m =
[[ 0.05  0.00  0.01  0.05 -0.19]
 [ 0.13  0.14  0.16  0.15  0.18]
 [-0.05  0.23  0.10  0.00 -0.07]
 [ 0.06 -0.14 -0.08 -0.06  0.04]]
Indices start at 1.
Which number is the entry at row 2, column 1?
Answer: 0.13
Which number is the bottom-left entry?
Answer: 0.06
Which number is the entry at row 2, column 2?
Answer: 0.14
Which number is the top-right entry?
Answer: -0.19
The entry in the bottom-right corner -> 0.04
Which number is the largest entry?
Answer: 0.23
Which number is the entry just left of the largest entry?
Answer: -0.05
Which number is the entry at row 1, column 1?
Answer: 0.05
Which number is the entry just right of 0.14?
Answer: 0.16
The entry at row 1, column 3: 0.01
The entry at row 3, column 3 -> 0.10
The entry directly below the largest entry -> -0.14
The entry in row 1 and column 2 is 0.00
Which number is the entry just right of -0.08?
Answer: -0.06

x = [243  50 172  44 213 130 237 148  50 117 253]
Report the entry just right of 213.
A: 130
Report the first entry from the right.
A: 253
Report the fifth entry.
A: 213
Report the fourth-last entry.
A: 148

Questions about the row below.
1) Find the third entry from the left.
2) Find the entry just left of 5.6.
3) Find the fifth entry.
4) Find the third entry from the right.
5) Find the 1st entry from the left.
6) Find the last entry.
7) Find the 5th-last entry.
8) Find the 2nd entry from the left.
[-41.8 -29.6  45.0   0.8 -13.6   0.5  -3.8  20.3  -3.5  62.0  59.8   5.6
  21.6 -25.0]
1) 45.0
2) 59.8
3) -13.6
4) 5.6
5) -41.8
6) -25.0
7) 62.0
8) -29.6
